The rows lie along a hidden order. The number after each row says roughly how far along it the row is, from 0 to 20. A new part has a new order.
(in the rows, 128 means zero)
[109 132 121 119 128 131 121 109 106  90  90 106  65  63  69  97 100  91
 110 108 129 128 150 172 219 159 166 191 175 171 119 211 190 162 135 137
  82 132 172 131 133 138 138 154 163 151 140 165 164 154 134 152  98 127
 121 114 107  88 113 110 104 118 120 124 106 129 142 137 137 144 138 138
 116 131 113  79 100 114  92 120 115  93 110 112] : 4
[130 151 149 149 148 129 144 134 144 137 201 142 158 155 167 151 142 168
 144 162 137 134 129 116  96 102 113 105  96 109 150 113 128 121 133 136
 195 134  91 149 132 128 124 115  96 109 115 107 113 104 114 128 173 116
 118 120 129 125 125 159 107 120 101  90 101 107  60 102 104  78 101 117
 152 115 137 161 169 154 196 113 166 203 170 170] : 19
[ 94 122 153 187 190 166 255 190 162 190 121 144 157 145 141 125 139 127
 130 129 131 177 149 161 194 142 141 162 166 143 130 119 125 106 123 105
  56  87 140  89 110 116 120 132 138 133 125 142  95 149 133 131  98 116
 124 105 102  49 111 159  94 116 117 110 122 126 119 130 132 121 117 123
 155  67  73  74  82 101  46 143  98  72 115 123] : 20
[154 119 141 140 127 131 134 103 103 104 147 116  95 109 105 132 136 131
 141 155 140 120 138 130 136 133 130 111 103 109 148 100  82 106 117 111
 195 127 150 121 126 112 128 107  93 108 125  87  94  40 101 135 187  98
 106 109 120 150 143 145 174 152 161 193 174 156 204 150 146 152 143 130
 151 135 138 137 128 133 154 148 142 179 152 164] : 5
[139 163 129 129 130 146 141 138 154 170 156 144 168 174 159 153 129 144
 135 125 123 115 112  98  71 108 117 110 125 119 106 120 141 156 136 132
 156 137  82 118 118  96 114  89  82 108 122 100 105 106 116 114 156 138
 121 130 122 112 115 116  93 106  86  65  83 106  76 105 111 112 127 133
 144 184 183 203 185 158 240 109 161 197 153 147] : 17
[170 117 134 129 114 121  87 102 110  96 152 119 107 120 132 134 141 144
 133 160 141 112 134 128  57 116 120 104 101 108 163  95  86 109 117 122
 213 127 138 127 121 113 121  96  79  99 125  75 117  84 104 127 195 114
 117 134 147 205 148 142 190 160 176 193 168 150 180 139 136 144 133 122
 142 138 136 129 139 136 149 143 151 181 147 150] : 3
[116 137 118 131 145 152 218 178 161 226  70 162 190 179 173 152 139 147
 134 137 130 162 134 136 150 144 141 157 160 157 111 161 171 167 131 122
  39 114 111  81 105  91 115  95 105 119 136 136 122 143 137 107  55 135
 128 128 121  86 115  88 102 113 139  94  96 113 109 121 126 122 128 130
 137 115 113  89  91 115  71 127  96  58  90  87] : 19
[145 133 108 107 103 118 125 141 112 131 126 123 108 106  97  99  96  77
  96  46  94 115  89  82 102 128 127 151 165 162 111 203 222 203 157 165
  73 167 113 159 140 133 128 156 131 131 140 146 180 142 143 111  98 153
 164 150 148 150 128  87 111 122 115  94  99 115  98 121 123 119 127 126
 118 158 144 144 127 129 123 106 121  89 110  97] : 0

Next part:
[ 95 133  84 129 158 139 147 121  72 147 117 193  77 119  98 146 148 124
 133 128 156 149 138 118 135 136 130 128 126 111 125 131  91 117 148 121
 125 130 118 119 138 134 110 121 138 121  89 115 120 112 255 149 155 123
 136 123 115 102 128 127 136 115 144 132  89 137 141 138 127 122 124 170
 148 100 128  96 133 104 151 123 140 159 128 137] : 12
[110  96  76 133 137 122 139 168 102 147 109 137  71 129 131 120 176 117
 127 123 118 152 108 129 137 123 129 221 114 123 149 121 164 152 125  82
 118 151 150 138  99 127 137 133 194 158 165 129  85 136   1 133 137 127
 120 128 135 135 125 130 164  96 139 140   1  99 109 103 125 116 121 123
 147 125 135 135 139 128 156  91  87 174 122 141] : 1
[122 171 155 137 111 107 117 129 193 116 148  92 165 129 115 167 116 154
 101 112 123 113 154 129 133 128 125   2 127 154 115 138 147 121  98 159
 137 116 102 119 171 111 142 109  59 127 108 133 183 127 115 241 104 123
  95 106 118 103 130 140 122 166 110 127 226 139 134 137 133 136  69 114
 151 118 126 109 122 160  87 119 160 133 128 145] : 20
[136 144 140 134 111 112 118 153 220 129 162  76 152 132 146 155 128 142
 105 114 103 116 131 133 143 119 122  67 128 145 123 128 141 135  86 120
 120 130 131 127 111 115 152 123  90 147 165 146 168 148  40 187  83 122
 112 120 135 120 129 135 148 128 111 125 177 122 120 124 132 132  97 111
 152 138 130 142 134 150 102 109 118 127 119 149] : 9
[145 110 148 116 115 107 145 158 148 133 135 108 141 129 139 127 139 124
 109 129 120 128 114 132 145 116 122 121 127 145 138 130 143 144 113 128
 114 152 137 129 116 123 131 135 133 137 160 130 133 143  64 142 118 136
 112 110 142 146 126 129 144 110 123 144 121 122 104 115 136 129 141 113
 126 129 131 137 127 164 132  98 103 142 122 115] : 8
[167 132 167 114 118 116 103 106 150  92 139  91 213 107 134 106  65 170
 127 133 122 113 118 148 120 124 127  90 136 160 128 135 140 122 150 181
 121  97  95 119 156 131 124 140  58  98  66 129 152 137  43  31 113 149
 138 131 135 156 125 131  89 204 108 132 208 130 107 149 132 134 137  73
  73 151 126 119 114 152 100 156 177   4 138  60] : 5
[118 130 134 110 140 142 174 129  61 133 106 198 132 102 122 135 171 122
 117 153 153 146 134 123 159 115 134 106 122 132 138 135  81 131 148 170
 106 151 130 115 120 133  96 138 194 131 141 122 121 130 231  87 164 130
 165 112 128 122 127 125 151 107 137 143 134 146 111 130 134 120 187 154
 132 113 134 124 133 131 167 117 153 158 115 102] : 6
[121 167 147 136 101 115 136 150 148 118 124 122 160 111 144 153 145 139
 110 128 120 127 147 133 149 115 132  87 120 144 133 129 156 136 110 142
 123 118 137 126 107 120 145 137 123 147 160 137 151 136  76 154 123 113
 131 122 122 121 127 136 147 136 116 132 123 130 114 122 127 124 124 128
 137 139 134 143 132 141 114 121 149 145 120 154] : 3
[126  94 132 113 147 112 152 149  74 144  96 144 154 134 110  60 119 143
 143 144 137 129  99 139 119 136 127 210 123 121 132 131 122 139 168 139
 111 136 129 124 125 147 100 145 154 107 107 129 119 121 160  61 165 154
 149 116 130 165 125 124 111 142 137 143  63 125 104 129 124 127 176 102
 109 126 116 114 127 164 164 116 109 122 135 108] : 0
[116 122  92 132 157 150 120 104 117 150 154 145 116 131 105 135 105 165
 140 114 150 125 126 140 126 146 122  88 140 113 108 131  79 107 140 140
 128 106  94 115 163 133 119 105  70 110  63 123 147 112 215 104 108 135
  96 137 112  84 132 127 118 160 131 110 173 136 146 162 128 133 107 151
 131 114 123  98 127 102 117 148 134  89 132 108] : 10
[128 103  69 139 143 147  87 119 161 144 166 112  98 138 116 158 117 148
 132  96 125 131 126 125 122 135 120  87 137 115 118 123 104 118 107  89
 134 109 104 127 144 121 144 100  78 135 106 126 129 132 133 123  85 122
  94 141 130  92 130 129 135 115 127 105 133 108 151 145 130 132  67 129
 137 125 133 113 130  89 100 135 114 101 132 124] : 10
